Below are the code and all the weights of a small trained network. Each question names an input and a class and asks about switching units off, where a switched-off unit gives its printed mean instead of its output.

import numpy as np


def w(rows, s, z=0):
    codes = np.array(rows[::2]) - 128.0
    scale = np.full(codes.shape[1], s)
    scale[-1] = z or s
    return codes * scale


def norm(h):
    return h / np.sqrt((h * h).mean(-1, keepdims=True) + 1e-5)


def f(y):
    return np.maximum(y, 0)


def log_softmax(a):
    a = a - a.max(-1, keepdims=True)
    return a - np.log(np.exp(a).sum(-1, keepdims=True))


def net(x, mask):
    res = np.array(x, float).reshape(1, 8) / 4 @ E
    u = 0
    for l in range(2):
        y = f(norm(res) @ A[l][:, :-1].T + A[l][:, -1])
        res = res + np.where(mask[u : u + 13], y, B[l][:, -1]) @ B[l][:, :-1]
        u += 13
    return log_softmax(norm(res)[-1] @ U[:, :-1].T + U[:, -1])


A, B = {}, {}
E = w([
[128,134,112,128],'x0',
[125,131,108,133],'x1',
[130,130,116,131],'x2',
[123,118,129,146],'x3',
[147,245,197,161],'x4',
[129,135,122,114],'x5',
[140,104,159,184],'x6',
[254,94,88,135],'x7',
],0.0065)
A[0] = w([
[63,203,142,108,106],'0.n0',
[170,84,137,135,44],'0.n1',
[89,111,108,108,32],'0.n2',
[62,175,128,126,62],'0.n3',
[82,104,97,166,120],'0.n4',
[192,150,180,31,96],'0.n5',
[255,84,67,132,93],'0.n6',
[185,192,127,100,111],'0.n7',
[124,130,112,140,2],'0.n8',
[128,144,111,180,92],'0.n9',
[34,89,189,118,118],'0.n10',
[188,143,150,118,56],'0.n11',
[118,166,135,166,196],'0.n12',
],0.009,0.0031)
B[0] = w([
[143,69,191,96,223],'0.n0',
[165,120,136,81,158],'0.n1',
[114,166,100,73,144],'0.n2',
[136,151,167,95,188],'0.n3',
[151,139,57,162,159],'0.n4',
[91,121,39,148,169],'0.n5',
[133,87,227,129,254],'0.n6',
[110,116,71,233,184],'0.n7',
[101,121,62,138,128],'0.n8',
[155,135,166,133,145],'0.n9',
[134,197,3,140,211],'0.n10',
[156,204,94,152,159],'0.n11',
[153,129,200,242,199],'0.n12',
],0.0058)
A[1] = w([
[173,58,130,126,29],'1.n0',
[180,90,112,67,48],'1.n1',
[130,188,143,11,211],'1.n2',
[133,127,63,172,212],'1.n3',
[142,49,78,99,77],'1.n4',
[114,72,207,118,50],'1.n5',
[43,175,209,153,47],'1.n6',
[1,162,80,77,253],'1.n7',
[135,171,168,107,90],'1.n8',
[122,99,133,105,11],'1.n9',
[69,169,93,124,82],'1.n10',
[153,30,143,33,116],'1.n11',
[130,137,97,184,220],'1.n12',
],0.0082,0.0023)
B[1] = w([
[65,54,44,52,188],'1.n0',
[15,133,129,159,170],'1.n1',
[187,61,122,136,187],'1.n2',
[169,164,37,174,196],'1.n3',
[3,98,80,160,194],'1.n4',
[108,103,76,100,167],'1.n5',
[122,133,210,154,236],'1.n6',
[250,93,87,92,254],'1.n7',
[132,142,182,174,167],'1.n8',
[99,161,107,201,133],'1.n9',
[204,155,153,89,179],'1.n10',
[77,104,66,170,213],'1.n11',
[133,254,117,115,206],'1.n12',
],0.0066,0.0048)
U = w([
[187,48,73,2,181],'0',
[175,220,39,169,196],'1',
[206,198,211,137,228],'2',
[72,226,251,151,3],'3',
[107,89,65,95,15],'4',
],0.0085,0.0032)

Each question gives the input, the list of numbers given to net, and the class t.
The units are the neurons (one row each of A and B). Each row of codes is followed by its name. A weight is (code - 128) times the scale printed after its matrix; where a second scale follows, it is the last column's (A, B and U).
mask holds one flag per neuron, layer by layer. A switched-off neuron (its flag False) gives its mean, the last column of its row in B, instead of its output. The means were averaged over made-up inputs and are rounded, as every weight is.
A unit's drop is (log p(t) with every unit on - log p(t) with that unit switched off) / (log p(t) with every unit on - log p(t) with every unit switched off).
The circuit of an input: a set's keep is (log p(t) with only the set's units on - log p(t) with every unit switched off) / (log p(t) with every unit on - log p(t) with every unit switched off). Starting from the 12 units with the biggest drops (on a tie, the unit counted first), units are removed one at a time, each time the one whose removal leaves the highest keep (on an exact tie, the one counted first), for as long as the keep stays at least 0.8.
units of the circuit, in order: the units of the circuit, biggest drop first
unit that matters most: the unit with the biggest drop
top k neurons: the k neurons with the biggest drops, biggest first
top k neurons in layer l: the k neurons of layer l with the biggest drops, biggest first
drop when u is switched off: that unit's drop, to one decimal
input [6,-4,-1,-6,-3,0,6,-6], class 1: units of the circuit, in order -> 0.n10
input [8,6,-6,-5,-4,-2,6,-5], class 1: units of the circuit, in order -> 0.n10, 1.n12
input [5,6,-7,-8,3,-7,0,-8], class 2: top 3 neurons -> 1.n7, 0.n10, 0.n6
input [0,5,1,-3,-6,-8,1,-6], class 1: units of the circuit, in order -> 0.n10, 1.n3
input [-2,5,-2,-5,3,5,-3,-7], class 2: top 2 neurons in layer 1 -> 1.n7, 1.n2
input [-2,-6,7,8,1,7,-7,-8], class 2: top 2 neurons in layer 0 -> 0.n3, 0.n5
input [8,-8,-2,-8,-7,-1,2,-7], class 1: top 4 neurons in layer 0 -> 0.n10, 0.n6, 0.n4, 0.n0
input [4,-7,6,5,-1,5,0,4], class 4: top 2 neurons in layer 1 -> 1.n7, 1.n11
input [8,-1,-6,-3,-8,6,1,-5], class 1: top 2 neurons in layer 1 -> 1.n3, 1.n0
input [-7,0,8,2,0,-3,-4,-7], class 0: drop when 0.n0 is switched off -> 0.2
input [4,-5,-4,-6,-8,2,5,-5], class 1: drop when 1.n3 is switched off -> 0.2
input [-7,-7,7,-3,3,7,-8,-8], class 2: drop when 1.n6 is switched off -> 0.2
input [6,-7,-6,8,0,-7,-8,-6], class 0: drop when 1.n7 is switched off -> 0.3
input [-4,0,-1,-6,-3,-7,-1,-7], class 0: unit that matters most -> 1.n7
